Below is a small trained network, with its code and all its weights. Each question gives an input and a target symbol and asks what happens when units are switched off, that is, made to give their printed mean instead of their output.

import numpy as np


def w(rows, s, z=0):
    codes = np.array(rows[::2]) - 128.0
    scale = np.full(codes.shape[1], s)
    scale[-1] = z or s
    return codes * scale


def f(y):
    return y / 2 * (1 + np.tanh(0.7978845608 * (y + 0.044715 * y**3)))


def softmax(a):
    e = np.exp(a - a.max(-1, keepdims=True))
    return e / e.sum(-1, keepdims=True)


def log_softmax(a):
    a = a - a.max(-1, keepdims=True)
    return a - np.log(np.exp(a).sum(-1, keepdims=True))


def net(x, mask):
    ids = ['αβγδεζλμπτφψ'.index(c) for c in x.split()]
    T = len(ids)
    res = E[ids] + P[:T]
    u = 0
    for l in range(2):
        q, k, v = (res @ M[l].T for M in (Q, K, V))
        z = softmax(np.where(np.tri(T) > 0, q @ k.T / 4**0.5, -1e9)) @ v
        res = res + np.where(mask[u], z, O[l][:, -1]) @ O[l][:, :-1]
        u += 1
        y = f(res @ A[l][:, :-1].T + A[l][:, -1])
        res = res + np.where(mask[u : u + 12], y, B[l][:, -1]) @ B[l][:, :-1]
        u += 12
    return log_softmax(res[-1] @ U[:, :-1].T + U[:, -1])


Q, K, V, O, A, B = {}, {}, {}, {}, {}, {}
E = w([
[226,82,124],'α',
[173,98,101],'β',
[156,99,88],'γ',
[22,243,247],'δ',
[237,116,104],'ε',
[229,86,114],'ζ',
[196,178,212],'λ',
[144,148,197],'μ',
[180,101,92],'π',
[90,129,26],'τ',
[103,158,211],'φ',
[164,105,104],'ψ',
],0.014)
P = w([
[144,108,241],'0',
[227,127,30],'1',
[201,124,33],'2',
[183,135,58],'3',
[164,146,73],'4',
[152,166,84],'5',
[151,168,73],'6',
[142,193,87],'7',
[133,202,87],'8',
[133,210,100],'9',
[135,221,90],'10',
[131,238,103],'11',
[146,236,84],'12',
[147,254,93],'13',
],0.0095)
Q[0] = w([
[82,3,151],'0.h1',
[152,61,172],'0.h1',
[40,2,224],'0.h1',
[147,99,221],'0.h1',
],0.0086)
K[0] = w([
[142,182,170],'0.h1',
[113,195,135],'0.h1',
[82,222,84],'0.h1',
[255,81,145],'0.h1',
],0.0094)
V[0] = w([
[210,170,226],'0.h1',
[93,81,134],'0.h1',
[88,1,251],'0.h1',
[12,172,135],'0.h1',
],0.0076)
O[0] = w([
[173,2,149,170],'0.h1',
[90,157,185,82],'0.h1',
[75,6,72,9],'0.h1',
[2,112,50,1],'0.h1',
],0.0058,0.0055)
A[0] = w([
[79,144,131,254],'0.n1',
[61,183,38,5],'0.n2',
[109,201,119,239],'0.n3',
[170,92,104,142],'0.n4',
[123,128,192,184],'0.n5',
[40,46,204,91],'0.n6',
[248,145,160,206],'0.n7',
[107,69,99,67],'0.n8',
[139,192,165,97],'0.n9',
[126,96,70,102],'0.n10',
[60,85,138,90],'0.n11',
[185,126,153,159],'0.n12',
],0.012,0.0063)
B[0] = w([
[117,121,47,143],'0.n1',
[140,255,172,145],'0.n2',
[137,96,72,189],'0.n3',
[111,106,134,150],'0.n4',
[135,16,61,150],'0.n5',
[167,120,170,133],'0.n6',
[79,130,105,253],'0.n7',
[121,155,163,125],'0.n8',
[159,149,143,166],'0.n9',
[140,89,218,130],'0.n10',
[147,227,189,127],'0.n11',
[90,171,94,179],'0.n12',
],0.0088,0.021)
Q[1] = w([
[111,192,163],'1.h1',
[116,98,2],'1.h1',
[145,85,157],'1.h1',
[172,126,83],'1.h1',
],0.0098)
K[1] = w([
[93,153,133],'1.h1',
[84,6,173],'1.h1',
[115,132,174],'1.h1',
[146,102,226],'1.h1',
],0.012)
V[1] = w([
[225,111,255],'1.h1',
[112,124,84],'1.h1',
[202,44,206],'1.h1',
[97,8,89],'1.h1',
],0.0084)
O[1] = w([
[61,157,255,160],'1.h1',
[173,158,66,128],'1.h1',
[189,129,199,224],'1.h1',
[246,58,159,249],'1.h1',
],0.0087,0.015)
A[1] = w([
[136,176,102,159],'1.n1',
[248,89,54,136],'1.n2',
[85,161,218,66],'1.n3',
[155,91,99,65],'1.n4',
[79,48,125,255],'1.n5',
[111,36,128,83],'1.n6',
[47,74,139,82],'1.n7',
[201,135,140,85],'1.n8',
[254,170,126,82],'1.n9',
[211,123,119,68],'1.n10',
[43,109,46,119],'1.n11',
[171,146,187,162],'1.n12',
],0.011,0.0087)
B[1] = w([
[104,191,184,154],'1.n1',
[136,113,99,253],'1.n2',
[200,158,34,167],'1.n3',
[141,64,144,148],'1.n4',
[122,255,98,136],'1.n5',
[94,131,113,135],'1.n6',
[16,58,144,127],'1.n7',
[87,79,137,183],'1.n8',
[61,150,161,227],'1.n9',
[67,129,132,185],'1.n10',
[215,88,219,154],'1.n11',
[139,63,113,199],'1.n12',
],0.0083,0.031)
U = w([
[201,40,118,193],'α',
[152,100,142,248],'β',
[129,132,155,219],'γ',
[128,182,187,212],'δ',
[75,95,24,63],'ε',
[132,54,99,40],'ζ',
[79,70,225,42],'λ',
[186,118,229,86],'μ',
[117,104,116,118],'π',
[231,138,64,87],'τ',
[254,121,195,9],'φ',
[128,111,156,117],'ψ',
],0.008,0.011)

Each question gives the input, a string of symbols that net reads in full, and the target symbol t.
The units are the heads (4 rows each of Q, K, V and O) and the neurons (one row each of A and B). Each row of codes is followed by its name. A weight is (code - 128) times the scale printed after its matrix; where a second scale follows, it is the last column's (O, A, B and U).
mask holds one flag per unit, layer by layer, with each layer's heads first. A switched-off unit (its flag False) gives its mean, the last column of its rows in O or B, instead of its output. The means were averaged over made-up inputs and are rounded, as every weight is.
A unit's drop is (log p(t) with every unit on - log p(t) with that unit switched off) / (log p(t) with every unit on - log p(t) with every unit switched off).
The circuit of an input: a set's keep is (log p(t) with only the set's units on - log p(t) with every unit switched off) / (log p(t) with every unit on - log p(t) with every unit switched off). Starting from the 12 units with the biggest drops (on a tie, the unit counted first), units are removed one at a time, each time the one whose removal leaves the highest keep (on an exact tie, the one counted first), for as long as the keep stays at least 0.8.
circuit, biggest first: the units of the circuit, biggest drop first
top k neurons: the k neurons with the biggest drops, biggest first
k most important neurons of layer l: the k neurons of layer l with the biggest drops, biggest first
input τ ψ α τ π τ τ μ τ β λ π, target τ: circuit, biggest first : 1.h1, 1.n8, 1.n11
input ζ λ α δ, target α: circuit, biggest first : 0.n5, 1.h1, 0.h1, 0.n7
input λ π ε τ, target λ: top 2 neurons : 1.n9, 0.n6
input τ ε τ α β μ τ ε γ λ β, target τ: circuit, biggest first : 1.h1, 1.n9, 1.n8
input λ μ β, target λ: 2 most important neurons of layer 1 : 1.n3, 1.n9
input φ α τ β π ψ β λ π, target φ: top 2 neurons : 0.n6, 0.n11
input τ λ τ ζ τ τ λ λ τ δ μ τ, target δ: circuit, biggest first : 0.n2, 0.h1
input ε π ψ τ ψ τ ε α, target ε: top 2 neurons : 0.n12, 0.n7
input δ τ ε μ γ φ ε ε λ, target δ: circuit, biggest first : 0.h1, 1.h1, 0.n9
input λ β τ δ ε μ λ β ψ α τ τ, target λ: 3 most important neurons of layer 1 : 1.n9, 1.n3, 1.n8
input λ φ β π, target λ: 2 most important neurons of layer 1 : 1.n3, 1.n9
input τ μ τ τ α π ε μ τ π π τ, target τ: 2 most important neurons of layer 0 : 0.n3, 0.n1
input ζ φ γ τ τ φ τ ζ τ α ε γ λ δ, target α: top 3 neurons : 0.n5, 0.n3, 0.n2
input τ ζ ε λ ε, target τ: 3 most important neurons of layer 0 : 0.n7, 0.n12, 0.n5
input μ δ π φ τ ψ τ α ζ τ φ γ β τ, target δ: 2 most important neurons of layer 0 : 0.n2, 0.n11
input α τ τ δ μ τ λ ε τ τ λ μ, target α: circuit, biggest first : 0.n5, 1.h1, 0.h1, 0.n2
input λ ε μ φ α ε τ τ ψ α β α γ φ, target λ: top 2 neurons : 0.n5, 0.n3
input λ γ δ τ τ τ λ π φ δ, target λ: top 2 neurons : 0.n3, 0.n5
input τ λ τ μ τ β λ π τ β ε φ, target τ: 2 most important neurons of layer 1 : 1.n9, 1.n8
input ε φ φ ζ τ τ τ λ μ δ φ μ τ, target ε: circuit, biggest first : 1.h1
